Below are the code and all the weights of a small trained network. Each question names an input and a class and asks about switching units off, where a switched-off unit gives its printed mean instead of its output.

import numpy as np


def w(rows, s, z=0):
    codes = np.array(rows[::2]) - 128.0
    scale = np.full(codes.shape[1], s)
    scale[-1] = z or s
    return codes * scale


def norm(h):
    return h / np.sqrt((h * h).mean(-1, keepdims=True) + 1e-5)


def f(y):
    return y / 2 * (1 + np.tanh(0.7978845608 * (y + 0.044715 * y**3)))


def log_softmax(a):
    a = a - a.max(-1, keepdims=True)
    return a - np.log(np.exp(a).sum(-1, keepdims=True))


def net(x, mask):
    res = np.array(x, float).reshape(1, 5) / 4 @ E
    u = 0
    for l in range(3):
        y = f(norm(res) @ A[l][:, :-1].T + A[l][:, -1])
        res = res + np.where(mask[u : u + 4], y, B[l][:, -1]) @ B[l][:, :-1]
        u += 4
    return log_softmax(norm(res)[-1] @ U[:, :-1].T + U[:, -1])


A, B = {}, {}
E = w([
[223,118,156,167,183,113,114,57,171,131,60],'x0',
[209,96,123,135,201,158,148,42,166,136,187],'x1',
[198,209,72,120,163,8,136,193,50,107,135],'x2',
[51,158,109,221,110,98,90,130,180,34,130],'x3',
[174,119,96,122,160,115,145,119,183,216,103],'x4',
],0.011)
A[0] = w([
[148,79,96,96,133,153,201,91,194,214,109,12],'0.n0',
[132,81,183,159,115,245,152,146,130,140,98,50],'0.n1',
[60,55,148,2,81,198,168,70,83,167,115,3],'0.n2',
[128,121,208,202,130,182,127,43,237,75,84,2],'0.n3',
],0.0078,0.0053)
B[0] = w([
[92,41,120,247,98,194,94,145,11,189,117,201],'0.n0',
[180,200,198,128,128,114,41,158,207,112,166,188],'0.n1',
[182,177,255,120,109,103,92,254,211,184,235,213],'0.n2',
[90,92,52,56,163,133,21,57,178,23,80,253],'0.n3',
],0.0088,0.0058)
A[1] = w([
[113,40,169,132,51,244,199,128,228,177,157,1],'1.n0',
[179,252,57,115,112,183,40,144,154,98,184,133],'1.n1',
[133,97,129,138,131,124,254,154,150,135,163,89],'1.n2',
[184,138,151,103,165,36,173,118,95,155,96,65],'1.n3',
],0.0068,0.0071)
B[1] = w([
[168,244,181,96,165,144,142,148,135,60,142,178],'1.n0',
[104,142,176,152,95,117,168,87,76,184,62,253],'1.n1',
[136,105,152,117,124,178,128,177,121,92,59,114],'1.n2',
[161,166,109,75,224,181,130,156,159,44,109,201],'1.n3',
],0.011,0.0032)
A[2] = w([
[1,161,122,153,62,46,158,210,89,58,137,2],'2.n0',
[144,75,119,144,175,129,157,44,140,125,186,63],'2.n1',
[153,204,144,78,185,119,174,143,105,100,124,103],'2.n2',
[248,132,87,178,150,102,100,141,57,169,117,46],'2.n3',
],0.0095,0.005)
B[2] = w([
[3,76,110,193,58,136,187,136,49,70,198,254],'2.n0',
[114,153,164,142,67,69,148,83,100,160,134,166],'2.n1',
[126,209,129,141,143,92,88,122,172,94,128,194],'2.n2',
[123,122,63,70,135,151,199,183,132,114,114,209],'2.n3',
],0.014,0.0078)
U = w([
[153,153,253,133,93,154,90,216,160,187,199,236],'0',
[178,14,60,141,162,155,237,157,80,231,90,4],'1',
[197,230,50,72,183,72,198,175,118,59,91,156],'2',
[100,46,122,186,137,156,31,38,229,53,49,228],'3',
[137,145,153,184,103,65,154,5,87,118,165,26],'4',
[7,134,99,190,69,91,180,162,41,40,168,135],'5',
],0.015,0.0033)

Each question gives the input, the list of numbers given to net, and the class t.
The units are the neurons (one row each of A and B). Each row of codes is followed by its name. A weight is (code - 128) times the scale printed after its matrix; where a second scale follows, it is the last column's (A, B and U).
mask holds one flag per neuron, layer by layer. A switched-off neuron (its flag False) gives its mean, the last column of its row in B, instead of its output. The means were averaged over made-up inputs and are rounded, as every weight is.
A unit's drop is (log p(t) with every unit on - log p(t) with that unit switched off) / (log p(t) with every unit on - log p(t) with every unit switched off).
The circuit of an input: a set's keep is (log p(t) with only the set's units on - log p(t) with every unit switched off) / (log p(t) with every unit on - log p(t) with every unit switched off). Starting from all 12 units, units are removed one at a time, each time the one whose removal leaves the highest keep (on an exact tie, the one counted first), for as long as the keep stays at least 0.8.
circuit, biggest first: the units of the circuit, biggest drop first
most important unit: the unit with the biggest drop
top k neurons: the k neurons with the biggest drops, biggest first
k most important neurons of layer l: the k neurons of layer l with the biggest drops, biggest first
drop of u: that unit's drop, to one decimal
input [1,3,4,1,-5], class 2: most important unit => 0.n3
input [6,-6,5,-2,-6], class 2: circuit, biggest first => (0.n0; 2.n2)
input [1,-8,-8,-1,-8], class 0: circuit, biggest first => (0.n2; 0.n1)
input [-4,0,-7,5,-2], class 3: circuit, biggest first => (0.n3; 2.n0)
input [6,0,3,5,-5], class 3: 3 most important neurons of layer 2 => (2.n0; 2.n3; 2.n1)
input [5,3,0,-4,0], class 1: top 2 neurons => (0.n0; 2.n3)
input [0,7,3,1,-5], class 2: top 2 neurons => (0.n3; 2.n0)
input [-1,-3,-7,1,8], class 0: top 2 neurons => (0.n2; 1.n0)
input [2,7,4,3,-1], class 2: top 3 neurons => (2.n0; 2.n3; 0.n3)
input [4,-7,0,-1,3], class 2: top 3 neurons => (0.n0; 2.n0; 0.n3)
input [0,7,-1,0,1], class 4: top 2 neurons => (2.n1; 2.n0)
input [8,-7,4,-1,-5], class 2: top 2 neurons => (1.n3; 0.n0)
input [0,5,-1,0,-1], class 4: top 2 neurons => (2.n1; 1.n3)
input [2,5,-4,-4,-4], class 0: circuit, biggest first => (0.n2)
input [0,-8,-7,-3,-8], class 0: top 2 neurons => (0.n2; 0.n1)
input [4,3,2,0,-2], class 2: drop of 2.n0 => 0.3
input [-6,0,-5,2,-1], class 0: drop of 0.n2 => 0.6
input [-5,4,-2,2,3], class 0: drop of 2.n0 => 0.1
